Look-ups in named tables: a row name and a column name give one cell, copied from the table.

Rute =
     Lan  Kodub  Fid  Mevisaf  Purumog  Mamola  Vaf  Rema  Regefu  Bav
Lop   61     72   86       99      107     120  159   101     100   28
Tok   71     97  104      198      186     178   98   125      77  157
Bik   72    135  175      124      102     130  137   128      98   93

What is the Fid of Tok in Rute? 104
What is the Mamola of Bik in Rute? 130
What is the Kodub of Lop in Rute? 72
What is the Fid of Bik in Rute? 175
What is the Rema of Bik in Rute? 128
What is the Purumog of Bik in Rute? 102
What is the Purumog of Lop in Rute? 107
What is the Vaf of Tok in Rute? 98
What is the Mevisaf of Tok in Rute? 198

Nabon =
         Lideb  Zun  Gokevu  Nim
Danugon    121  182     176  156
Sigefad    124   71     213  104
Ruk         91   64      12   72
Vuzez      110   10     141   62
Bokadan    125  145     207  141
Varu       124  152     203  144

Ruk, Nim: 72
Varu, Nim: 144
Sigefad, Gokevu: 213
Bokadan, Gokevu: 207
Vuzez, Zun: 10
Bokadan, Zun: 145
Vuzez, Nim: 62
Varu, Gokevu: 203
Vuzez, Gokevu: 141
Ruk, Lideb: 91
Sigefad, Lideb: 124
Bokadan, Nim: 141
Row with the largest Nim: Danugon

Tob:
columns: Teg, Nunibuv, Nim, Migebug, Davutu, Koz, Zag
Vep: [0.4, 0.8, 0.7, 0.6, 0.8, 0.6, 0.8]
Befofot: [0.9, 0.8, 0.6, 0.7, 0.6, 0.6, 0.4]
Mot: [0.5, 0.3, 0.7, 0.3, 0.5, 0.4, 0.2]
Buzeve: [0.6, 0.7, 0.5, 0.5, 0.8, 0.7, 0.9]
Satuluf: [0.5, 0.7, 0.7, 0.2, 0.5, 0.6, 0.3]
Tibe: [0.7, 0.7, 0.6, 0.5, 0.7, 0.7, 0.8]
Sopidum: [0.7, 0.4, 0.6, 0.5, 0.4, 0.4, 0.5]
Mesudif: [0.7, 0.6, 0.5, 0.4, 0.5, 0.7, 0.9]
Bola: [0.8, 0.7, 0.6, 0.8, 0.6, 0.6, 0.6]
Satodi: [0.4, 0.5, 0.7, 0.5, 0.6, 0.4, 0.3]
Kob: [0.7, 0.8, 0.7, 0.7, 0.2, 0.6, 0.2]
Tusiko: [0.7, 0.6, 0.7, 0.7, 0.8, 0.6, 0.5]
Lanuzi: [0.7, 0.6, 0.8, 0.7, 0.4, 0.7, 0.4]
Vof: [0.8, 0.7, 0.6, 0.7, 0.6, 0.5, 0.4]

Teg of Vof is 0.8
Davutu of Sopidum is 0.4
Nim of Vof is 0.6
Davutu of Tusiko is 0.8
Nim of Satuluf is 0.7
Zag of Mesudif is 0.9
Row with the largest Migebug: Bola

Buv =
,Neb,Faf,Kamuno,Gok,Bef
Katog,0.011,0.104,-0.605,0.328,0.125
Papesub,0.221,0.610,0.676,-0.009,-0.311
Sube,-0.162,-0.459,0.799,0.128,0.382

What is the Neb of Papesub in Buv? 0.221
What is the Gok of Katog in Buv? 0.328
What is the Neb of Sube in Buv? -0.162
What is the Faf of Sube in Buv? -0.459
What is the Neb of Katog in Buv? 0.011
What is the Bef of Katog in Buv? 0.125
What is the Gok of Sube in Buv? 0.128
What is the Kamuno of Katog in Buv? -0.605
What is the Faf of Papesub in Buv? 0.610
Row with the largest Kamuno: Sube

Nizota:
	Gav	Bem	Vof	Gid	Sumu	Lov	Pepalid	Kabu	Penipug	Viz
Pipopek	4.16	3.76	4.99	5.44	6.41	4.37	4.28	4.24	5.66	5.10
Vipep	6.01	7.96	4.07	4.79	4.95	3.49	2.69	2.45	6.51	4.71
Non	5.41	3.93	3.19	5.88	6.97	7.05	4.28	4.96	2.82	5.81
Senem	6.91	8.02	4.57	4.68	5.63	2.84	3.98	3.78	4.58	4.55
Kur	6.47	8.10	3.58	4.88	5.22	3.99	2.68	2.61	5.57	4.85

Gid of Senem: 4.68
Vof of Senem: 4.57
Bem of Pipopek: 3.76
Kabu of Pipopek: 4.24
Viz of Kur: 4.85
Vof of Non: 3.19
Lov of Non: 7.05
Lov of Kur: 3.99
Gav of Vipep: 6.01
Gav of Non: 5.41
Penipug of Kur: 5.57
Pepalid of Vipep: 2.69
Sumu of Vipep: 4.95
Vof of Pipopek: 4.99
Penipug of Vipep: 6.51
Viz of Pipopek: 5.10
Gid of Pipopek: 5.44
Kabu of Vipep: 2.45
Kabu of Senem: 3.78
Sumu of Non: 6.97

Miko =
,Nulira,Zodigi,Keta,Vabomum
Dozapa,-0.8,-0.3,-0.5,-0.5
Ret,-0.5,-0.3,-0.3,-0.4
Kipifo,-0.7,-0.5,-0.2,-0.7
Vupu,-0.4,-0.7,-0.4,-0.7
Pag,-0.9,-0.3,-0.2,-0.7
Dup,-0.3,-0.6,-0.5,-0.6
Kig,0.6,-0.4,-0.6,0.1
Lobobe,0.3,-0.8,-0.6,-0.4
Degef,-0.2,-0.8,-0.5,-0.6
Lenuv,0.0,-0.9,-0.7,-0.5
Lazapiz,-0.1,-0.3,-0.5,0.0

Zodigi of Kig: -0.4
Keta of Pag: -0.2
Keta of Ret: -0.3
Zodigi of Ret: -0.3
Zodigi of Lobobe: -0.8
Keta of Lobobe: -0.6
Zodigi of Pag: -0.3
Zodigi of Lazapiz: -0.3
Nulira of Degef: -0.2
Zodigi of Dozapa: -0.3
Keta of Dozapa: -0.5
Keta of Kipifo: -0.2
Keta of Vupu: -0.4
Vabomum of Dozapa: -0.5
Nulira of Dozapa: -0.8
Vabomum of Degef: -0.6
Nulira of Ret: -0.5
Nulira of Lenuv: 0.0

Bet:
cols = Safa, Zolata, Fipel
Tigu: [-53, 85, 41]
Raf: [-70, 56, 48]
Tup: [-81, 48, 51]
Rofar: [-64, 74, 45]
Bizo: [-63, -77, 69]
Pokug: [-92, 23, 57]
Loref: [-98, -18, 65]
Paluret: [-84, -62, 71]
Lud: [-88, 34, 55]
Tuvene: [-89, -44, 68]
Bup: [-93, 1, 61]
Godeda: [-73, -77, 71]

Tigu, Zolata => 85
Tuvene, Zolata => -44
Tuvene, Fipel => 68
Pokug, Safa => -92
Rofar, Fipel => 45
Tup, Fipel => 51
Loref, Fipel => 65
Bizo, Fipel => 69
Row with the largest Safa: Tigu

Table Puzaze
|  | Tud | Semif | Kig | Kurutur | Kogezav | Geli | Godobo | Soduta | Feg | Lor |
|---|---|---|---|---|---|---|---|---|---|---|
| Zimoz | 95 | 139 | 166 | 90 | 142 | 125 | 99 | 134 | 163 | 67 |
| Suzimis | 162 | 91 | 98 | 107 | 79 | 137 | 53 | 128 | 124 | 118 |
| Vozu | 60 | 139 | 140 | 145 | 174 | 165 | 184 | 144 | 90 | 112 |
| Nozegon | 151 | 112 | 113 | 111 | 98 | 148 | 86 | 126 | 97 | 120 |
| Tesobod | 67 | 162 | 171 | 125 | 168 | 72 | 188 | 102 | 145 | 103 |
| Rivifom | 88 | 125 | 135 | 126 | 143 | 156 | 129 | 140 | 114 | 99 |
| Golemas | 141 | 84 | 75 | 122 | 108 | 199 | 74 | 168 | 127 | 129 |
| Kono | 69 | 119 | 82 | 189 | 173 | 171 | 224 | 143 | 70 | 174 |
| Dulito | 115 | 142 | 126 | 119 | 149 | 113 | 157 | 122 | 150 | 134 |
| Tevu | 69 | 144 | 152 | 123 | 169 | 114 | 166 | 132 | 154 | 102 |
| Lumiper | 164 | 88 | 83 | 119 | 81 | 146 | 67 | 129 | 115 | 135 |
| Fet | 59 | 176 | 214 | 106 | 163 | 78 | 165 | 95 | 114 | 61 |

Vozu, Semif: 139
Tevu, Kig: 152
Golemas, Geli: 199
Fet, Semif: 176
Vozu, Soduta: 144
Golemas, Soduta: 168
Suzimis, Lor: 118
Vozu, Kurutur: 145

Table Sis
|  | Leto | Mun | Pomavo | Nin |
|---|---|---|---|---|
| Faliz | 53 | 79 | 162 | 149 |
| Bifiv | 188 | 144 | 56 | 156 |
| Piteme | 142 | 102 | 198 | 169 |
| Luku | 159 | 214 | 255 | 51 |
| Kab | 89 | 228 | 65 | 190 |
| Punu | 25 | 94 | 160 | 116 |
| Toz | 154 | 38 | 164 | 137 |

Pomavo of Faliz: 162
Pomavo of Kab: 65
Leto of Toz: 154
Pomavo of Bifiv: 56
Pomavo of Piteme: 198
Nin of Faliz: 149
Leto of Kab: 89
Mun of Bifiv: 144
Nin of Bifiv: 156
Mun of Kab: 228
Nin of Luku: 51
Which row has the largest Nin? Kab

Table Sifovor
           Dul  Ribun  Lemike  Velevo    Sor  Lapobav
Nef      -4.31  -2.92   -8.60   -4.10   0.68    -6.18
Laf      -3.28  -2.32    5.63   -1.70  -2.93     4.19
Varenol   3.70   0.55   -2.01   -0.06  -3.72    -2.89

Laf, Lemike -> 5.63
Varenol, Velevo -> -0.06
Laf, Dul -> -3.28
Nef, Lemike -> -8.60
Varenol, Dul -> 3.70
Varenol, Lapobav -> -2.89
Varenol, Sor -> -3.72

Table Rukir
	Fir	Delod	Zatodaz	Puvu	Pibasit	Lazo	Ves	Nuri	Nebo
Tosoli	-0.8	0.9	-5.8	1.6	-3.8	1.6	4.8	0.7	7.2
Domoz	0.7	-1.4	-2.5	1.6	2.3	2.1	4.6	-3.2	7.6
Sof	1.8	2.8	4.2	1.6	0.1	0.2	-5.8	3.5	-4.1
Fazo	-0.4	1.9	-3.2	3.0	-2.3	1.0	-0.3	3.3	4.1
Sulip	1.5	1.3	2.4	1.3	4.0	-0.6	-2.3	1.0	-1.5
Num	1.8	4.8	-4.6	0.2	-6.1	-0.1	0.5	3.2	-0.1
Vafada	2.1	1.1	2.4	-3.2	2.8	-1.2	4.0	-0.5	-3.8
Kefi	-1.1	-3.1	0.3	3.0	5.6	2.4	3.9	-2.0	7.6
Liv	0.6	5.3	-1.1	2.4	-5.6	0.2	-4.6	6.6	-2.8

What is the Pibasit of Num in Rukir? -6.1
What is the Nuri of Vafada in Rukir? -0.5
What is the Zatodaz of Kefi in Rukir? 0.3
What is the Delod of Fazo in Rukir? 1.9
What is the Puvu of Vafada in Rukir? -3.2
What is the Ves of Sof in Rukir? -5.8
What is the Pibasit of Tosoli in Rukir? -3.8
What is the Zatodaz of Sulip in Rukir? 2.4

